Here is a tiny trained network, its code and every weight. The questions are about switching its units off for an input and a class, where a switched-off unit gives its printed mean instead of its output.

import numpy as np


def w(rows, s, z=0):
    codes = np.array(rows[::2]) - 128.0
    scale = np.full(codes.shape[1], s)
    scale[-1] = z or s
    return codes * scale


def f(y):
    return np.maximum(y, 0)


def log_softmax(a):
    a = a - a.max(-1, keepdims=True)
    return a - np.log(np.exp(a).sum(-1, keepdims=True))


def net(x, mask):
    res = np.array(x, float).reshape(1, 6) / 4 @ E
    y = f(res @ A[0][:, :-1].T + A[0][:, -1])
    res = res + np.where(mask, y, B[0][:, -1]) @ B[0][:, :-1]
    return log_softmax(res[-1] @ U[:, :-1].T + U[:, -1])


A, B = {}, {}
E = w([
[2,122,82,155,87,73],'x0',
[168,106,102,195,175,181],'x1',
[94,123,126,68,196,213],'x2',
[108,82,91,210,121,129],'x3',
[114,39,193,106,143,60],'x4',
[58,155,216,214,144,110],'x5',
],0.0078)
A[0] = w([
[167,92,32,49,66,107,190],'n0',
[72,150,79,226,109,139,214],'n1',
[167,49,172,132,155,132,203],'n2',
[189,197,88,83,53,158,90],'n3',
[250,109,32,116,233,141,114],'n4',
[68,98,143,209,197,92,113],'n5',
[194,43,82,186,139,147,130],'n6',
[89,106,139,2,81,77,209],'n7',
[139,150,27,71,115,165,206],'n8',
[201,70,159,176,126,107,154],'n9',
[170,112,85,53,81,71,153],'n10',
[125,162,203,190,207,221,145],'n11',
[179,90,174,122,178,136,253],'n12',
[14,153,151,213,180,113,249],'n13',
],0.0077,0.0033)
B[0] = w([
[211,89,211,141,169,165,206],'n0',
[59,147,83,119,127,131,224],'n1',
[175,106,136,201,172,159,196],'n2',
[125,64,166,109,130,120,182],'n3',
[144,100,205,125,106,143,217],'n4',
[67,151,152,67,136,192,203],'n5',
[85,133,110,140,149,154,186],'n6',
[168,45,175,76,136,193,221],'n7',
[93,30,185,84,109,151,200],'n8',
[194,182,41,163,172,121,189],'n9',
[186,147,158,117,134,132,190],'n10',
[115,71,70,156,152,141,208],'n11',
[254,51,175,156,185,125,209],'n12',
[23,104,111,111,62,181,254],'n13',
],0.0072,0.0084)
U = w([
[215,170,164,161,153,44,2],'0',
[40,155,81,108,23,118,168],'1',
[159,93,254,98,136,154,195],'2',
[178,133,106,237,198,133,145],'3',
],0.009,0.0019)

Each question gives the input, the list of numbers given to net, and the class t.
The units are the neurons (one row each of A and B). Each row of codes is followed by its name. A weight is (code - 128) times the scale printed after its matrix; where a second scale follows, it is the last column's (A, B and U).
mask holds one flag per neuron, in row order. A switched-off neuron (its flag False) gives its mean, the last column of its row in B, instead of its output. The means were averaged over made-up inputs and are rounded, as every weight is.
A unit's drop is (log p(t) with every unit on - log p(t) with that unit switched off) / (log p(t) with every unit on - log p(t) with every unit switched off).
The circuit of an input: a set's keep is (log p(t) with only the set's units on - log p(t) with every unit switched off) / (log p(t) with every unit on - log p(t) with every unit switched off). Starting from the 12 units with the biggest drops (on a tie, the unit counted first), units are removed one at a time, each time the one whose removal leaves the highest keep (on an exact tie, the one counted first), for as long as the keep stays at least 0.8.
units of the circuit, in order: the units of the circuit, biggest drop first
most important unit: the unit with the biggest drop
k most important neurons: the k neurons with the biggest drops, biggest first
drop when u is switched off: that unit's drop, to one decimal
input [3,5,-4,1,-4,-7], class 2: units of the circuit, in order	n8, n0
input [-6,5,5,0,-2,2], class 3: most important unit	n11
input [0,-2,3,6,3,0], class 3: units of the circuit, in order	n8, n4
input [-2,1,5,-4,-6,6], class 3: units of the circuit, in order	n11, n7
input [3,3,-8,-3,7,-1], class 0: units of the circuit, in order	n9, n8, n13
input [-4,5,5,0,-1,3], class 3: units of the circuit, in order	n11, n7
input [8,0,-2,5,5,-7], class 2: 2 most important neurons	n0, n7
input [-5,-5,6,5,1,4], class 3: drop when n4 is switched off	0.2
input [1,2,-3,-3,-2,3], class 1: drop when n12 is switched off	0.1
input [-5,-8,-2,7,-2,6], class 1: drop when n0 is switched off	0.1
